1 [  7  -5   0  26   1   1   3  -1 -20   6   5  -6   7 -30  -1 -12  -6  -4]
2 [ -8  -1   0  11  -2  -5  -1  -2  -4  16   6   2  -6 -51  -9 -13  11  10]
3 [  6   1  -4  -1  14   2   1 -16   3  14 -15   2  -7   9  -3  16  -6   2] : 1
4 [  2   2   1   9 -10   0  -4  -2 -19  19   1   9  -4 -27  -9  -1  -2   1] : 1
5 [-6  4  3 -5 16 -1  1 -4 17 -2 -6 -2 -5  7  0  4  4  5] : 3
6 [  7  -8  -1  14  -4   2   0  -7 -19  13  -5   4   1  -7  -5   0  -8  -4] : 4
7 [ -4 -10  -3   6  30  -2   4 -17  24   7 -13  -4  -8  -3   0   3   2   9] : 5
8 [  2  -7  -6  21  20  -1   2 -10  -6  19  -5  -4   1 -45   2 -12   8   4] : 2
9 [  5   2   1  14   6   2   3   0 -10   0  -2  -2   5   1   1   0 -12  -5] : 6
10 [ -1   1   1   2  -1  -1  -4   1 -10  13  -2   7  -6 -22  -7  -2   6   2] : 4
11 [-6  3 -1  1 29 -3  3 -3 25 -3 -7 -5 -4  1  4  0  7  6] : 5
12 [ 11 -12  -8  17  13   2   0 -10 -14  17 -10  -1   2 -14   1  -3  -1   0] : 6
13 [  7  -5  -4   5  -2   1  -1 -15 -11  19 -10   5  -6  -5  -7   7  -4   0] : 6
14 [ -4   8   5   7  -5  -2   0  -3   5  15  -5   8  -9 -33 -10   6  -7   7] : 10
15 [  1   6   1  -4  -1   1  -5  -4  -4  15  -7   9  -7 -10  -8   7   1   0] : 10
16 [ -1  -8   6  13  -6  -1   3  -3  -4  -2  -2   1  -1   9  -4   1 -13  -2] : 9
17 [  3   6   5   5   5   3   1   3  -5  -2  -3   2   3   9  -1   5 -13  -4] : 9
18 [  6  -3   1  14  -5   2   0  -3 -16  11  -4   4   2  -5  -6   0 -11  -4] : 6
19 [ 2 -4  1 14  9  0  2 -5 -7  5 -5 -2  2 -8 -1 -2 -8  0] : 9
20 [-8  5  7 -7 -9 -2 -2  2  6 -3  4  6 -8  0 -7  5 -3  6] : 15
21 [  9   4  -1   5   5   4  -2  -4 -16  16  -9   7   3  -4  -3   5  -7  -6] : 18
22 [  0   2  -5  -6  28   0   1 -13  19  11 -16   1  -9  -5   3   9   8   9] : 7
23 [  7  -7  -3  17 -10   0  -3  -7 -27  24  -4   8  -1 -28  -8  -6  -3  -1] : 4
24 [ -5   3  -3   6  14  -3   1  -4   6  10   0  -2  -5 -28  -3  -6  11   8] : 10
25 [ -9  -4   4   5  -9  -4  -2  -4  -3   5   4   4  -9 -22 -10  -5   4   8] : 10
26 [  5 -30  -6  19   6  -1   3 -16  -9  13 -11  -2  -7   2  -2   0  -3   2] : 12
27 [ 11 -14  -8  15  15   2   1 -15  -9  16 -16  -1  -2  -7   1   3  -3   1] : 12
28 [ -2   2  -7   0  34  -2   3 -24  30  20 -20   0 -12 -25   2  10  10  15] : 22
29 [  3  -2  -4  16  24   0   5  -9   5   6  -8  -5   3 -14   5  -3  -2   2] : 19
30 [  2  18   4   9   4   2   1   2  -3   6   2  -1   7 -31  -4   1 -13  -1] : 14
31 [  0   6   1  15  -6  -1  -4  -2 -18  22   1   8  -4 -62 -10  -6   2   7] : 2
